Below are the code and all the weights of a small trained network. Each question names an input and a class and asks about switching units off, where a switched-off unit gives its printed mean instead of its output.

import numpy as np


def w(rows, s, z=0):
    codes = np.array(rows[::2]) - 128.0
    scale = np.full(codes.shape[1], s)
    scale[-1] = z or s
    return codes * scale


def norm(h):
    return h / np.sqrt((h * h).mean(-1, keepdims=True) + 1e-5)


def f(y):
    return np.maximum(y, 0)


def log_softmax(a):
    a = a - a.max(-1, keepdims=True)
    return a - np.log(np.exp(a).sum(-1, keepdims=True))


def net(x, mask):
    res = np.array(x, float).reshape(1, 4) / 4 @ E
    u = 0
    for l in range(2):
        y = f(norm(res) @ A[l][:, :-1].T + A[l][:, -1])
        res = res + np.where(mask[u : u + 5], y, B[l][:, -1]) @ B[l][:, :-1]
        u += 5
    return log_softmax(norm(res)[-1] @ U[:, :-1].T + U[:, -1])


A, B = {}, {}
E = w([
[254,123,90,175],'x0',
[116,195,241,172],'x1',
[163,52,215,25],'x2',
[131,128,129,128],'x3',
],0.0037)
A[0] = w([
[208,179,23,162,54],'0.n0',
[142,214,216,123,194],'0.n1',
[1,154,135,72,254],'0.n2',
[94,191,231,114,109],'0.n3',
[139,97,195,76,171],'0.n4',
],0.0079,0.0049)
B[0] = w([
[56,54,16,188,186],'0.n0',
[119,187,148,205,224],'0.n1',
[98,190,101,54,254],'0.n2',
[75,134,176,139,200],'0.n3',
[111,2,120,118,208],'0.n4',
],0.0082,0.0068)
A[1] = w([
[193,145,55,174,177],'1.n0',
[113,79,117,130,124],'1.n1',
[158,254,82,138,151],'1.n2',
[122,160,178,184,255],'1.n3',
[169,88,68,171,198],'1.n4',
],0.0078,0.0047)
B[1] = w([
[116,95,229,73,211],'1.n0',
[85,212,47,98,178],'1.n1',
[174,254,53,207,199],'1.n2',
[166,39,205,124,254],'1.n3',
[217,198,183,125,242],'1.n4',
],0.0066,0.0047)
U = w([
[96,198,36,99,167],'0',
[74,71,94,38,226],'1',
[57,228,162,188,4],'2',
[48,101,230,100,86],'3',
[153,59,29,201,191],'4',
[233,49,112,91,127],'5',
[186,149,153,255,84],'6',
[172,40,216,175,110],'7',
],0.021,0.0024)

Each question gives the input, the list of numbers given to net, and the class t.
The units are the neurons (one row each of A and B). Each row of codes is followed by its name. A weight is (code - 128) times the scale printed after its matrix; where a second scale follows, it is the last column's (A, B and U).
mask holds one flag per neuron, layer by layer. A switched-off neuron (its flag False) gives its mean, the last column of its row in B, instead of its output. The means were averaged over made-up inputs and are rounded, as every weight is.
A unit's drop is (log p(t) with every unit on - log p(t) with that unit switched off) / (log p(t) with every unit on - log p(t) with every unit switched off).
The circuit of an input: a set's keep is (log p(t) with only the set's units on - log p(t) with every unit switched off) / (log p(t) with every unit on - log p(t) with every unit switched off). Starting from all 10 units, units are removed one at a time, each time the one whose removal leaves the highest keep (on an exact tie, the one counted first), for as long as the keep stays at least 0.8.
circuit, biggest first: the units of the circuit, biggest drop first
top k neurons: the k neurons with the biggest drops, biggest first
k most important neurons of layer l: the k neurons of layer l with the biggest drops, biggest first
drop of u: that unit's drop, to one decimal
input [2,2,-4,-6], class 6: top 2 neurons : 0.n2, 0.n4
input [3,6,3,-1], class 7: circuit, biggest first : 0.n2
input [2,8,-8,2], class 6: circuit, biggest first : 1.n3, 0.n2
input [-4,0,6,-4], class 1: circuit, biggest first : 0.n4, 0.n2
input [-6,-1,8,0], class 1: circuit, biggest first : 0.n4, 0.n2
input [-1,-2,6,0], class 1: top 2 neurons : 1.n3, 1.n1
input [7,0,1,-5], class 5: 2 most important neurons of layer 0 : 0.n1, 0.n3
input [-6,0,4,-2], class 1: top 2 neurons : 0.n2, 0.n4
input [5,8,3,-4], class 7: 2 most important neurons of layer 1 : 1.n3, 1.n2
input [1,-1,-1,-2], class 4: top 2 neurons : 0.n0, 0.n2
input [1,8,1,-3], class 7: 2 most important neurons of layer 0 : 0.n2, 0.n4
input [6,-1,0,6], class 4: top 2 neurons : 0.n0, 0.n1
input [3,8,3,-5], class 7: top 3 neurons : 1.n3, 0.n2, 0.n4
input [2,-1,3,7], class 5: 3 most important neurons of layer 0 : 0.n2, 0.n3, 0.n1
input [2,1,-4,2], class 6: circuit, biggest first : 0.n2
input [6,6,1,2], class 7: top 3 neurons : 0.n2, 1.n3, 1.n1
input [7,2,2,2], class 7: top 3 neurons : 0.n2, 1.n0, 1.n2
input [1,0,-6,0], class 4: 3 most important neurons of layer 0 : 0.n0, 0.n2, 0.n1
input [1,7,1,-3], class 7: top 4 neurons : 1.n3, 0.n2, 0.n4, 1.n1
input [8,8,1,-5], class 7: 3 most important neurons of layer 1 : 1.n3, 1.n1, 1.n0
input [-5,-4,0,1], class 0: top 3 neurons : 0.n2, 0.n4, 1.n3
input [-3,-2,-5,-8], class 0: top neuron : 0.n1
input [-4,0,7,1], class 1: 2 most important neurons of layer 0 : 0.n4, 0.n2
input [4,5,2,7], class 7: 2 most important neurons of layer 1 : 1.n3, 1.n2
input [-1,0,6,4], class 1: drop of 1.n1 : 0.1
